Below is a small trained network, with its code and all its weights. Each question gives an input and a class and asks what happens when units are switched off, that is, made to give their printed mean instead of their output.

import numpy as np


def w(rows, s, z=0):
    codes = np.array(rows[::2]) - 128.0
    scale = np.full(codes.shape[1], s)
    scale[-1] = z or s
    return codes * scale


def norm(h):
    return h / np.sqrt((h * h).mean(-1, keepdims=True) + 1e-5)


def f(y):
    return np.maximum(y, 0)


def log_softmax(a):
    a = a - a.max(-1, keepdims=True)
    return a - np.log(np.exp(a).sum(-1, keepdims=True))


def net(x, mask):
    res = np.array(x, float).reshape(1, 2) / 4 @ E
    u = 0
    for l in range(2):
        y = f(norm(res) @ A[l][:, :-1].T + A[l][:, -1])
        res = res + np.where(mask[u : u + 7], y, B[l][:, -1]) @ B[l][:, :-1]
        u += 7
    return log_softmax(norm(res)[-1] @ U[:, :-1].T + U[:, -1])


A, B = {}, {}
E = w([
[103,167,154,102,186,86,159,159,134,60,139],'x0',
[56,136,140,129,219,163,99,99,172,163,2],'x1',
],0.0088)
A[0] = w([
[165,121,162,70,161,106,187,236,161,87,246,51],'L0N1',
[222,3,137,127,101,148,126,126,95,214,205,152],'L0N2',
[79,160,132,189,98,189,69,151,203,104,230,65],'L0N3',
[123,74,104,138,149,21,107,130,231,156,19,148],'L0N4',
[159,87,99,123,109,162,80,32,216,252,83,182],'L0N5',
[186,245,209,49,226,99,151,137,253,166,168,201],'L0N6',
[185,181,80,146,121,99,180,176,211,58,71,9],'L0N7',
],0.005,0.0011)
B[0] = w([
[132,46,71,173,127,90,103,138,132,131,76,250],'L0N1',
[82,167,255,94,161,182,175,102,184,204,141,244],'L0N2',
[49,144,116,145,119,134,112,148,100,152,146,154],'L0N3',
[151,212,132,122,108,147,144,109,109,53,150,212],'L0N4',
[130,103,65,152,130,86,82,158,60,130,132,253],'L0N5',
[210,133,212,38,135,119,140,125,125,163,133,214],'L0N6',
[192,100,134,149,69,211,104,174,200,175,113,160],'L0N7',
],0.0073,0.0066)
A[1] = w([
[124,125,1,214,133,148,43,135,54,133,104,104],'L1N1',
[182,110,210,115,126,124,164,100,169,163,157,231],'L1N2',
[87,168,189,121,199,110,124,125,146,177,164,254],'L1N3',
[110,190,159,88,133,151,164,135,203,55,146,6],'L1N4',
[139,158,43,106,94,162,134,110,141,99,94,105],'L1N5',
[139,65,69,130,142,91,132,179,150,95,116,88],'L1N6',
[177,51,92,168,118,90,139,150,103,45,160,101],'L1N7',
],0.0089,0.00092)
B[1] = w([
[109,203,70,119,171,72,189,81,194,69,142,242],'L1N1',
[79,152,86,170,155,161,152,96,98,129,132,255],'L1N2',
[149,61,164,166,20,150,146,144,98,117,198,210],'L1N3',
[67,120,132,58,122,120,28,144,58,74,114,176],'L1N4',
[114,135,103,200,126,100,120,135,209,161,254,154],'L1N5',
[189,106,52,137,87,140,48,157,192,205,55,191],'L1N6',
[166,113,133,99,150,138,68,143,175,138,41,218],'L1N7',
],0.0087,0.0084)
U = w([
[96,86,152,197,60,203,201,90,67,220,213,159],'0',
[235,56,77,96,126,119,58,195,200,203,21,155],'1',
[100,238,35,123,214,59,175,30,183,109,121,163],'2',
[93,136,227,17,160,152,65,141,2,49,97,152],'3',
[179,125,183,94,175,73,199,155,115,145,124,3],'4',
],0.0096,0.0058)

Each question gives the input, the list of numbers given to net, and the class t.
The units are the neurons (one row each of A and B). Each row of codes is followed by its name. A weight is (code - 128) times the scale printed after its matrix; where a second scale follows, it is the last column's (A, B and U).
mask holds one flag per neuron, layer by layer. A switched-off neuron (its flag False) gives its mean, the last column of its row in B, instead of its output. The means were averaged over made-up inputs and are rounded, as every weight is.
A unit's drop is (log p(t) with every unit on - log p(t) with that unit switched off) / (log p(t) with every unit on - log p(t) with every unit switched off).
The circuit of an input: a set's keep is (log p(t) with only the set's units on - log p(t) with every unit switched off) / (log p(t) with every unit on - log p(t) with every unit switched off). Starting from the 12 units with the biggest drops (on a tie, the unit counted first), units are removed one at a time, each time the one whose removal leaves the highest keep (on an exact tie, the one counted first), for as long as the keep stays at least 0.8.
circuit, biggest first: the units of the circuit, biggest drop first
top k neurons: the k neurons with the biggest drops, biggest first
top k neurons in layer l: the k neurons of layer l with the biggest drops, biggest first
drop when u is switched off: that unit's drop, to one decimal
input [-5,-2], class 0: circuit, biggest first : (L0N2)
input [-8,2], class 2: circuit, biggest first : (L0N5 L1N1)
input [-7,2], class 2: circuit, biggest first : (L0N5 L1N1)
input [6,1], class 3: top 2 neurons in layer 0 : (L0N5 L0N6)
input [-7,0], class 0: top 2 neurons : (L0N2 L0N1)
input [1,-4], class 1: top 2 neurons : (L0N1 L0N6)
input [-8,1], class 2: top 3 neurons : (L0N5 L1N1 L0N6)
input [1,0], class 1: top 2 neurons : (L0N2 L0N1)
input [7,1], class 3: top 2 neurons : (L0N5 L0N6)
input [8,0], class 1: top 2 neurons : (L0N1 L0N2)
input [-4,-1], class 0: drop when L0N2 is switched off : 4.0
input [-6,7], class 2: drop when L1N4 is switched off : 0.0
input [0,-2], class 0: drop when L0N2 is switched off : 3.3
